[100 = 0]
0 [ 98 119  88 105  93  93  91  82  95  85  90  56  86  93 106 112  89 133
 109  88  98 105  94 111 101 103 110 100 105  94 110 110 125 134  87 113
 103  98]
1 [117 118 101  99  93 156 120 105 115  97 111 109  89 111  89 103  85 121
  85  84  91 115 110 100  83  97 119 111  99 101 109 101  68 127  98  87
 124  96]
2 [115 120 115  96  81 131 100 107  78 123  86 108 117  80  75 100 102 109
  85 119 117 110  99  91 119  92 103 112  99  97  94 103 109  91  94  84
  87  92]
3 [120 120 113  97  87 197  89 102  87 117  67 105 113 128 105 111  84 100
 105 100 117 107  91 111  93 110 134  97  88 115 114  97 109  85 108  99
 102  75]
4 [103 122 112 107  99 180 115  90 100 132  94 106 116 111  97 111  87  46
  93  97 122 116  97 101  93 113 120  98  83 115 100  96 109  52 124 114
 109  62]
5 [106 107 108 105 103 166 108 110 121 108 100 129  87 116  98 109  94 105
 111  97  99 114 103 101  85  90 109 112  98 117 109 103  52 125 104  86
 132  91]	1 3 2 4
6 [114  99 110 102 104 109  96 130  85  98  95 115 110  90  86 112 118 143
  81 126 100  75 108 106 112  97 102 130  94 104  95 103 103  88  92  89
  78 104]	2 1 0 5
7 [109  96  99  85  97 136 122 110 129  87 128 116 103 110  88 112  89 101
 100  72  79  98  97  88  78  88  88 110 109 120  91 107  70 127  89  94
 104 117]	1 5 6 2
8 [ 91  94 101  97 102 106  91 104  98  89  97  93 100 113  89  99 104 139
  88 135 103 103  99  85  93 105 105 106 111 103  91 113 103  89  83 110
  95  94]	6 2 0 1
9 [107 105 112 111  99 190 125 105 109 117  74 109 108 115  83  99  97 100
  72 131 120  94  89 101  84 107 107 118  89 113  89 108  86  50 125  95
  96  71]	4 3 2 5
10 [116  90  83  93 103  43  81 105 100  86  88  83  84  88 109  81  95 161
  95 125 116 104 108  81 102 102 111 108  89  82  80  95 115  83  61  99
  63 112]	8 6 0 2
11 [124 115  94 115  87 102  98  96  79  95 111 108 100  67  90 106  98 151
  96 101 105 113 102 112 108 102 111 117  99 102  97 107 101 141  83  87
  89 121]	0 6 2 8
12 [ 95 129 111 109 100 112  82  78  82 101  90  77  98 107  94 113  89  97
 108 109  97 106 105 102 105  99 109  90 103  90 104 106 105 107  92 123
  99  86]	0 8 2 11
13 [ 90  90 101  91  94 137  98 111  91 111  84 114 105 129  97  97 114 114
  84 130  91  95 110  88 100 103 107 104  88 109  89 106  85  51 107 102
  96  96]	8 9 6 2
14 [ 95 113 111 103 106 157 104 108  99 106  89  91 116 129 105 117  97  72
 114 110 101  94  94  99  90 105 102  91  96 109 103  94 116  78 109 120
 106  83]	4 3 12 13
15 [ 99 103 108  99 104 144 104  96 111 101  99 113  97 113 108 111 100  97
 103  87 105 109 112 102  82 100 103  96 100 119 102  99  58 130 108  88
 116 102]	5 1 7 14
16 [123 136  84  99  87  77  84  97  82  82  77  53 105 101 109  99 102 138
 120 105 103  95 106 108 114 103 109  84 102  92 118 108 145 102  87 108
  88  93]	0 12 8 10
17 [ 99  98 102 103 108 173 109 107 108 100  87 118 108 123  90 100  87 103
  91 120 111 102  98  87  94  99 120 105  89 106  93 103  76  71 110 105
 110  77]	9 13 14 3
18 [ 75 109 116  89 107 126 101  91 103 124 102  85  99 123 106 116  90  32
 109  98  94 100  92  94 109 107 101  95  89 106 110  88 109  64 130 111
 125  90]	14 4 12 17
19 [122  94  98  99 101 169 106 106 125 112  92 120  93 115 109  96  94 122
  99  95  87 117 103 100  77  97 103 107 100 107 100 105  58 123  97  97
 111  98]	5 1 15 7
20 [111 112 108 106  91  93  97  85  70 119 106 109 101  87  99 113 106  87
 109  94 113 107  96 100 123 102 107  96  98  95  95 112 107 112 113  89
 103 100]	12 2 11 0
21 [ 96 110 111  89 104 124  99  90  86 114  90 102 105 105  97 101 105  95
  71 124 111  98  93  87 101 106  97 101  92 117 102 114 111  66 108 106
  99  94]	13 2 8 14
22 [ 93 125  96 101  96 122  90  82  81  98  80  77  95 138  98 107  91 123
 101 120 106 113  96 100  96 121 113  94 107  93 112  94 120 103 104 122
  96  81]	12 8 0 14
23 [121 128  95 104  88  69 104  80 112  88 121  90 100  97 103 112  92 124
 134  57  87 120 104 118 101 104 113  96 111 104 114 113  95 151 101  87
 108 108]	0 11 20 12
24 [116 127 113 110  97 119 110 109  71 117 102 117 114  92  93  99 111 113
  97 119 122 103 101 104 113  98 112 103  93  99  97 112 116  84 102  85
  86  90]	2 20 21 6
25 [ 98  81  89  95 116  32  94 112  87  83  93  89  93 101 101  80 110 148
  66 133 103  78 106  81 119  91 103  95 108  80  84  86 121  78  73 107
  64 116]	10 8 6 16
26 [108 101  98  85 116  76  84  92  88  81  90  71  98  87 101 108 107 133
  98 111 105  93 104 107 115 101 103  99 101 102 105 114 128  95  87 102
  85  92]	16 0 8 12
27 [104 131 117  90 103  85  82  94  76 113  86  95 111 107  96 107 108 105
 100 129 115  82 103 102 120 100  98 108  97  96  93 110 118  44  88  99
  87  94]	21 24 26 2
28 [117 117 106 100  89 156 108  89 111 101 107 106  99 111 100 105  90 111
  97  85 107 122 104  97  91  90 108 112 107 113 105 112  65 111 112  89
 114  93]	1 15 5 19
29 [ 90  84 109  96 109 134  98 110 101 102  97  90  93 138 104  86 105 105
  86 137  87  91 100  83  86  99  95  99  91 104  99  99  89  48  89 111
  85  89]	13 21 8 17
30 [ 99  98 117 103  92 144 126 103 110 124 113 116 104 116  95 104  87  47
 107  86  98 111  86  94  87 104  87  96  95 113 108 105  61 105 108  95
 135  88]	15 5 28 18
31 [111 116  97  94  83 108  93  89 102  94  87  82  89  96  98 116  86 145
 106  88  93  99 104  93 104 100 101 105 101 110 106 114 109 127  89 103
  88 102]	0 11 26 12
32 [109 120  82  82 108  74  92  95  85  95  99  73 126  91  90 107 111 117
  84 119 126  70  96 101 103 103  96 104 100  92  88 102 137  53 110  99
  69 104]	27 26 21 24
33 [106  86  94  97 104  70  85  97  95  95  90  95  86  94  85  96 100 158
  86 111 106  85 117  97 112  91 103 108  87  89  82 104 124  94  76 103
  78 108]	10 26 25 8
34 [130 128  96 114  84  99 103  99  90  95 100  91 105  93  89 119 118 131
 103 101 121 100 101 116 110 114 115 111 102 103  96 102 107 116 100  86
  73  85]	11 24 31 20
35 [114 130  85 100 103 103  84  81  87  95  85  67  98 109  93 116  85 111
 108 113 107 110 102  99 113  97 115  99 101  98 108 107 122 117 105 104
 104  98]	12 0 22 31
36 [ 94 112 101 103 108  75  81  77  76 106  83  95 106 105 100 107 121 100
  93 112 104  90 103 107 113 106  92  82 103 100  87 108 126  87  95 103
 107 120]	27 26 20 12
37 [102 110 124 100  92 173 103 104  94 119  85  89 116 130  95 116  93  58
  99 105 116 106  84 100 100 103 114 100 100 112 110 102 107  80 114 110
 108  68]	14 4 3 17
38 [ 98  95 110  96 104  60  98  96  87  94 114 105 111 100  87  98 119  93
  91 112 104  88 101  90 117  93  82 107 100  88  92 104 112  93  95  94
  89 118]	36 20 26 27
39 [ 97  78  82  82  97  84  86  99 103  83 117  92  87 105  95 104 102 150
  97 112  80  91 120  89  91 103 108 103  90  99 100 100 111 104  81 111
  78 114]	33 8 26 31
40 [ 96 109 102 100 101 168 101  93 100 121  84  97 113 118  94 111  91  34
 108 113 110 109  95 104  99 110  99  96  94  99 101 101  94  67 116 109
 118  82]	37 4 14 18
41 [130 124  99 107  91  88 103 100  91 101 120 101 108  78  98 106 104 111
 109  83 110  90 114 117 113  91 103 112 107  98 108 103 108 126  86  94
  90 102]	34 11 20 31
42 [100 130 106  99  94  80  91  90  83 110  84  89 115  94  97 108 119 116
  95 118 125  88 103 114 115  95  97 117  92  98  94  98 124  75  96  87
  94 103]	27 36 32 24
43 [ 96  78 101  96 101 113  88 104 101  87 103  84  92 123  90  97 102 148
  89 135  92  74 100  97  88 104 101  93  98  90  92  89 110  79  90  95
  82  96]	8 39 29 33
44 [123  84 104  90 114  79  99 107 112 103 120 108  87  69  98  95 101 169
  97 107  95  97 113  97 110  98  98 121  98  93  95 113  79 125  72  82
  74 121]	11 33 39 6
45 [103 110  94 105  92 138 100  97 105 106  88 100  95 121  95 128  86 101
 102 112  87 117 101  97  84 104 118  99 110  96  97 102  82 124 119 109
 112 101]	15 28 1 19
46 [ 87  88  95  97 101 133 105 112 124 103  99 118  93 113 105 110  83  98
  94 107  91 114  94  81  73 109 105  95  86 101  97  97  84  88  96 105
 106 104]	45 17 15 19
47 [ 80  84 105  95 105 108  92 100  85 101  80 108 117 105  96  82 106 114
  86 146 111  86 101 101  94  97 109  84  95  95  90 101 118  76  93 110
  98  99]	8 21 43 13
48 [103  97  92 103  95  64  94  98  89  95  98  85  99  88  99  99 105 137
  96 120 115  82 109 113  99 104 105 105  97  96 104 106 134  72  82 107
  78 109]	26 33 42 32
49 [ 88 127 108  99 106 108  96  88  80 108  74  84 102 125  98 106 104 121
 100 103 107 101  91 104 104  99 112  86 100 112 104 111 107  90  99 106
 109 100]	12 22 35 36
50 [109  89 109 101 103  63 104 102  96 115 152 104  97  67  83 107 126  83
 113  84  91  83  93  99 103 100  80 106  92 100  92 101 100 108  82  82
  86 117]	38 41 20 44
51 [105  95 105 103 112 106 103 119  90 116 108 125 100  93  89  88 104 116
  92 121 119  95  96  88 114  95 102 107 100 104  93  98  94 108 101 100
 100 101]	24 6 2 8
52 [ 97 121 117 105  92 196 109 106 102 118  68  94 122 117  90 129  95  62
  98 104 109 100  96  95  94 107 114  98  90 112 100 109 109  60 128 112
 108  73]	37 4 40 14
53 [ 92  87 111  84 103 135 116 110  93 118 117 146 111  98  91  97 102  87
  86  93  96  97  93  78  90 102  88 106  99 103  94  97  66  83 101  95
 102 115]	46 51 30 7
54 [101  93  85  95 106  93  85 106  94  80  82  78 102 122 101  98 110 150
  93 131  91  90 104 101  95 103 109 106  96  87  97  99 128  96  89 110
  92  96]	43 8 26 39
55 [126 144 100 101  80 114  90  97  95 100  94  83  84  80 106 114 103 139
 100  72 116 109 104 117 108 100 116 107 113 105 104 108 118 143 101  85
  90  88]	34 31 41 0
56 [104  98 101  95  85 147  85 101 108  83  90  96  90 111  83 101  90 163
  84 127 100 103 114  90  87  96 112 107  98  97 104  94 107  91  92  97
  91  79]	8 43 54 31
57 [101  89  93 103  98  69  82 103  97  81  95  84  93 111  91  93 100 161
  78 126  98  90 101 101 105  99 117 109 102  93  99  92 126  72  74 112
  84  99]	54 33 48 43
58 [ 89  81 105  97  95 130  97 107 100 101  96 106  95 127 106 102  94  77
  95 109 101 106  93  94  95  97 114  95  81  90  94 100  70  94  96 110
 114  86]	46 17 45 15
59 [121 130  96 106  88  84  87  93 103  89 103  77  96  87 106 107  99 138
 120  92  90 120  90 105  95 100 111 103 106  99 112 109 109 146 100 111
  92 112]	0 31 23 55
60 [ 89  93 102 103  99 125 100 104  92 123  85 116 111 121  87  89 112 120
  68 133 112  92 108  86 102  98  85 106  85 104  80 108 100  79 100  89
 104 100]	13 21 47 51
61 [114 130 109 110  87 109  99 101  82 108  92  96 105  76  84 106 112 125
 107 109 117 104 104 111 124 108 105 112 104  98  88 105 114 109 106  85
  99 108]	34 24 2 20
62 [ 92 122 111 101  91 141  97  98  97 112  68  88 111 137 102 109  85  88
 111 116 108 103  96 105  87 104 111  99 107 106 105  96 111  74 112 113
 107  80]	14 37 22 49
63 [106 136 104  90  97 173 115  99 108 119 107  99 113  96 106 111  86  78
 107  84 120 110  90 101  93 107 106 110 112 110 102 112  84 101 121  94
 122  85]	28 37 30 15
64 [109 133 101  99  98 146  94  84 112  73  62  58 107 123 101 118  75 152
 112  84 107  98  96 109  76  99 119  84 103 106 113 107 115 119 105 110
  96  83]	31 22 0 35
65 [ 98 123 101 109  95 141  94  94  94 106  70  84 112 123 101 106  76 103
 106 111 116 103 101  89  91 115 104  91 100 120 113  98 117 101 111 118
 109  76]	62 22 14 49
66 [115 107  96 109  86 113 119  99  76 122  93 104 108  79  92 112 114 118
  96 107 123  92  99 114 115  97 111 117 104 105  93 102 104  92  99  83
  77  91]	24 61 2 34
67 [128 157 108 105  90 157 120  88 106 110  97 100 107 104  83 113  77  97
 120  83  99 128  99 106  96 100 127 106 100 112 104  98  88 100 121  86
 111  89]	63 28 1 45
68 [ 95  79  75  94  89  40  75 106  94  82  86  84  89  96  96  83 104 149
  98 120 102  89  99  88  90  97  99 109 104  85  83  84 139  82  69 108
  62 126]	10 25 57 33
69 [123 105  88 102  99  72 101 108 104  92 118  96  75  77 104  86 115 168
  91  89  80 100 115 102 102  90 107  92 109 100  94 105  92 146  78  91
  78 112]	44 11 59 39
70 [109 131 116 109  97  89  98  88  70 119  96  79 100 100 109 115  97 115
 101 114 117 111  96 103 120  99 107 101 111 112 101 103 110 115 106  87
  98  96]	20 61 35 49
71 [105  88 108  95 109 124 123 113  89 121  95 132 107  81  94 101 103  68
  83 113 113 106  94  86 105  97 104 119  91 110  86  95  76 101 106  85
  99 100]	53 51 2 58
72 [102 132 107 100  95 135 101  90 108 112  88 101 108 109  87 130  72  94
 116 103 117 121 106  92 104 100 111  96 104 118 112  99  98 108 115 108
  99  91]	65 45 67 62
73 [100 116 112 103  95 122  98  87  65 107  65 103 105 108  92  97 110 113
  89 138 118  93 102  89  94  98  98 107 102  96  96  94 122  57 116 100
 101  96]	21 47 27 60
74 [ 98 137 107 103  89 117  82  74  70 108  78  88 101 109  95 116  99 120
  99 101 122 110  98 112 114  96 104  96 105 111  86 102 107 107  98 102
  96 104]	49 70 12 35
75 [109  96  81  95 116  69  86 103  96  83 110 101  85  99  98  99 108 161
  81 103 111  82 121  97 117  96  93 108 114 104  78 106 109  93  83  96
  78 116]	33 39 57 48
76 [125 116  69 108  91  92  88  97 103  81  79  77  95 102  98 113  92 166
 106 104 109 103 104  97 102 105 102 103 104  97 114 124 104 129  97 104
  89 100]	31 59 0 35
77 [ 98  81  91  97 103  55  85 108  74  79  82  93 105 103  81  87 114 160
  91 122  99  78 103 100 108  96 107 113  93  85  80 104 118  75  72  98
  63 103]	33 57 25 68
78 [109  77  98  98 101 113  97 102 105  73 113  87  97 120  91 108  93 135
 110 112  77  85 111  84  79  98  90 108 109 106  96  96  99  90  99 107
  78 102]	43 39 8 54
79 [ 78  76 102  95 109 127 119 102 109 108 103 111 108 134  89  97 101  86
  94 120 105  90 109  77  85 105 103  90  79 107  91  99  87  64  97 105
 104  91]	29 13 58 46
80 [100 110 116 102  99 163 130 107 106 130 110 103 126 108  91 117  88  55
 108  92 103 117  89  96  86 100  98 102  96 115 116 115  77  96 130  93
 114  82]	30 63 37 40
81 [102  80  93 110  93  92  96 104 101  75 101  74  95 126 103  86 102 154
  95 125  99  84 100  94  97  97 100 103  98 102  91  99 115  80  84 104
  82 113]	43 54 57 8
82 [106 121 109 108  90 141 111  96 100 100  83  87 113 133 105 110  90 110
 108  99 102  95  89 102  82  99 108  98  94 108 113  89  99  94 133 111
 113  86]	62 65 14 45
83 [103 104 108  93 101 160  98  98  95 113  98 101 101 118  91 105  99 102
  88 115 119  81 102 101  96  89  92 102  91 107  93 102 105  59 106 101
 105  80]	21 17 13 14
84 [ 91 119  94  99  77 140  97  91  94 111  71  78  98 126 104 105  94 115
 112 112 104 105  96  97  65 113 117  93  88 112 114 101 115  94 112 115
 124  56]	65 62 82 22
85 [116 112  99  94  99 125  83 102 106 106  95 104 100 114 102 106  94 137
  93 112 105 104 104 100  89 109 104 113  96 112  98 112  97 105 105  97
 101  98]	8 31 56 45
86 [116 121  85 107  95  74  88  89  98  65  74  64  99  91 101 103  95 160
 108 108  96  97  97  93  99  96 116 101 111  88 104 103 133 106  92 117
  75  94]	16 76 26 0
87 [ 82  89 103  95 110 133 105 109 116 109  92  93 110 126  97 103  95  83
 106 105  94 115  91  91  88 111 114  93 103  98  96  95  71  92 108 103
 104  92]	58 46 79 45
88 [119  90  82 104  95  83 107 111 106 104 123 109  78  86 104  95 102 142
  95  92  86  93 109  97 111 106  98 110 111 103 100 107  96 122  76  87
  93 126]	69 44 11 75
89 [ 99 106  76  97  91  57 101 107  96  87 121 105  71  79 107  99 113 158
  94  95  88  93 101 105 108  94 101 105 117  96  92 110  95 124  87  92
  80 119]	69 88 75 44
90 [108 105  93  94  99  90  80  95 106  88  94  68  88 110 100  94  99 147
 104 104  95  92  95  99 105  98 101 104 102  96 115 102 122 108  93 103
  84 106]	26 54 31 86
91 [110 118 126 111 104 125 107  99  88 125  84 112 115  81  90 103 105 122
  90 112 123 101 103 101 101  99  96 102  97  98  99 102 100  92 106  89
  94  96]	24 2 66 61
92 [ 96 102  98  93 111 130 123  94 113 118 120 118 108 113  89 119  94  90
  96  90  88 101 104  85  92 107  94  90  94 122 105  89  70  88 113 101
 109  95]	53 46 87 15
93 [103 124 112 102  90 158  97  93  82 119  93  79 121 125 101 117  88  49
 124 102  98 105  94 116 109  98 118  83  90 112 113 107 112  81 125 108
 122  75]	37 40 14 62
94 [124 100  94 101  95  82  92 111  84  95 126 103  94  88  96 103 118 131
  94 107 105  97  95 100 119  97  97 120 107  92  94  99 115 121  90  80
  85  95]	41 88 34 11
95 [111 120 111 109  84  81  84  76  73  99  52  91 110 105 107 103 105 134
 110 131 121  86  92 105 118 109 120  99  96  99 102 100 135  75  95 109
  83  93]	42 27 48 73
96 [103 103  86  93  95  58 102 101 127  74 123 102  93  93 109  99  81 132
 118  76  93 115 111 104 105  92 112 113 111  96 102  94  74 145  87  88
  97 123]	23 88 89 69
97 [102 125 114 107 102 144 117 105 106 125 104 105 121 103  95 124  81  61
 107  79 107 106  92 108  87  95 108 100  98 108 113 108  84  99 125  93
 109  89]	80 63 30 72
98 [106 113 136 106 105 135 115 107  89 118 110 124 133  93  90 100 104  62
  93 111 116  97  96 114  94 101 101 100  99  94 102 105  85  88 116  97
 113  81]	97 80 71 91
99 [114 109  84 107 100  70  87 110 105  90  94 111  81  75  99  87 110 179
  92 107  96  78 107  98 105  93 110 129 116  97  94 114  95 116  81  87
  71 116]	89 44 75 69
100 [ 88  98 107  91 107 151 109  94  75 112  82  99 109 106  91 106 108  83
  81 128 114  83 101  98  95  99 102 101  93 103 106 100 102  63 106  96
 100  81]	83 21 73 13
101 [115 120  94 106  94  82  97  79  86  95 104  97 101  79  97 120  90  78
 113  82  94 113 108 112 112 100 103  98 109 100 106 126  96 134  85 102
  85 109]	41 20 23 59
102 [108  84 113 100 106  68  86 112  94 106 112 117  96  91 101  95 106 116
  80 114 106  86 115  92 100  97  94 108  93  99  93 107  99  91  94  93
  99 111]	38 51 94 33
103 [107  84  85  97 109  31  99 112  84  87  87 102  99  91  96  84  99 137
  84 131 105  86 106  91 116  99  93  96 104  78  94 101 147  68  85 107
  72 102]	25 48 77 68
104 [ 87 118 109 100  91 130 103  94 107 120  74  76 120 119 102 111  85  46
 109  94 114 105  93 103  78 101 101  92  98 103 114  79 102  72 135 109
 129  71]	18 40 62 93
105 [118 135  85 102  87  96  91  92  97  89  96  72  82  91 100 124  94 126
 110  85 111 124  96 106 102 104  99 109 111 109 124 117 100 141  96  99
  85  99]	59 31 55 0
106 [ 94 118 108  95  91 144  93  91  96 117  70  78 114 124 102 109  86 103
 113 114 104 100  94 102  85 106 120  85 100 110 103  96 119  79 118 111
 108  59]	62 84 65 82
107 [112 104  95  96  93  92  93  82  95  80  95  72 108 122 101 101  94 155
  95 110  96  93 107  96  96  94 110 102 104  91 103  97 116 103  81 100
  90 101]	90 54 81 86
108 [ 93 116 109  91 111 143 110  96 110 110 104 100 114 118 100 123 100  58
  98  89  98 100 100  92  79  92  91  94  86 115 101  99  90  78 114 104
 118  87]	97 14 92 80
109 [104 112 105 104  97 153 104 105 103 118 115 127 121 104  99 108  86  57
  94 105 104 107  97  89  97 100 100  99  93 100 105 105  50  99 120  81
 119  86]	30 80 97 98
110 [100  71  86  98 107  75  94 107  90  90 106  91  90 111 107 102 103 144
  75 116 109  88 113  81 108  92  89 110 105  90  93 108 125  84  88 103
  82 101]	33 75 81 57
111 [111  95  84  98 106  83  95  97  96  99 106  75  79  95 106  95  97 147
  77  98 104  80 115  92 112  85 100 113 108  88  94  89 101  89  86  87
  81 110]	75 110 33 90
112 [100 135 114  97  97 153 104  90 102 124 102 107 111 107  91 120  83  58
 108  79 109 110  93 107  92  89 109  99  94 108 105 105 110  99 120  96
 116  88]	97 63 108 80
113 [ 92 110 103  94 103 142  82  97  93 112  88  95 106 118  97 104  92  92
 103 105 100 103  96 102  89  98 122 103  90 105 105 103 114  83 104 100
 108  80]	62 106 14 65
114 [ 99  97  98 100  93  50  88 102  80  93  95  83  93 101  97  97 109 129
  99 113 105  77  96  99 104 105  90 104 101  96 100  98 136  75  84  98
  72 103]	48 103 26 77
115 [122 129 102  98  90 154  90  89  87  78  68  86 112 130 107 114  97 148
 113 106 113 113  93 108  86 109 115  98  86 104 121 111 105  99 111 115
 105  84]	64 82 22 65
116 [ 96 122 107 104 101 130 102  90  83 102  60  89 114 101  99  97 110  98
  83 121 129 101  96  97 107  98  98 104  96 114 102  96 123  51 120  99
  95  70]	73 21 100 83
117 [133 134 104  97  80 121  99  90  99  95 110  80 108  92 102 124  89 116
 109  69 104 118  97 113 108 102  98 106 102 112 108 114 104 115 102  99
 100 102]	105 55 31 41
118 [105 125  84  99  91  79  85  74  91  82 102  68  83  92 107 122  95 118
 122  77  99 110 102  98 114 117 114  95 109 102 117 112 118 143  87 118
  92 120]	0 59 105 31
119 [104  78  93 100 102  86  84  99  93  97  89  93  97 103  93  98 103 139
  94 124 101  87 106  82 108  96 101 109 114 104  98 104  98  73  83  86
  88 106]	8 110 81 111
120 [113 130 112  98  77 127  81  85  77  96  75  80 103 124 103 114  83 155
 106 125 119  96  86  99 103 116 131  96 115  98 111 102 123  94 102 114
  96  83]	22 115 95 49
121 [108 105  79  92 108  60  91 107 104  83 144  89  81  95 111 109  96 139
  99  86  75  98 101 104 106 104  87  98 108 103  93 115  91 144  72  92
  80 123]	89 88 69 96
122 [ 83  80 114 104 105 133  97 105  95 108  93 109 113 116 103  86 132  98
  71 142 109  83 101  84  90 104  88 102  80  99  81  89  95  53 101 109
 103  88]	13 60 29 79
123 [ 95 120 108 106  89 179 102  95  90 132  86  99 120 121 102 117  81  41
 116  97 109 111  84 110  91 100 111  85  80 111 116 110  99  80 130 113
 119  81]	93 40 37 4
124 [121 100  89  95  88  68 104 109 113  88 117  94  92  93  94 105  79 137
 105  91  94 105 114 101 106  95 112 104 105 109  97 108  88 143  89 100
 100 116]	96 88 121 69
125 [116 118  88 101  92  71 103  93 108  95 137 101  90  99 100 116  75 129
 111  74  84 107 102 103  96  96 110 105 108 102  99 112  64 140 103  93
  95 115]	124 96 23 121
126 [118 118  92 103  87 113  92  91 125  98  83  68  98 106  93 113  70 125
 102  83 103 114 108 111  81  99 114  99 112  99 107 111  98 131 102 112
 109  92]	31 0 105 117
127 [ 92  99 102  95  97 102  85  99  95  81  94  78 106 141  97  91 100 131
  93 123  90  88  97  97  95 102 112  91  95  97  93 102 122  80  98 117
 100 106]	54 81 43 8
128 [106 151  97  99  85  92  86  85  90  77  58  47  92 109  91 111  89 155
 119  94 100 100  94 108 106 100 112  83 110  93 106  93 128 117 100 121
 108  87]	16 0 86 35
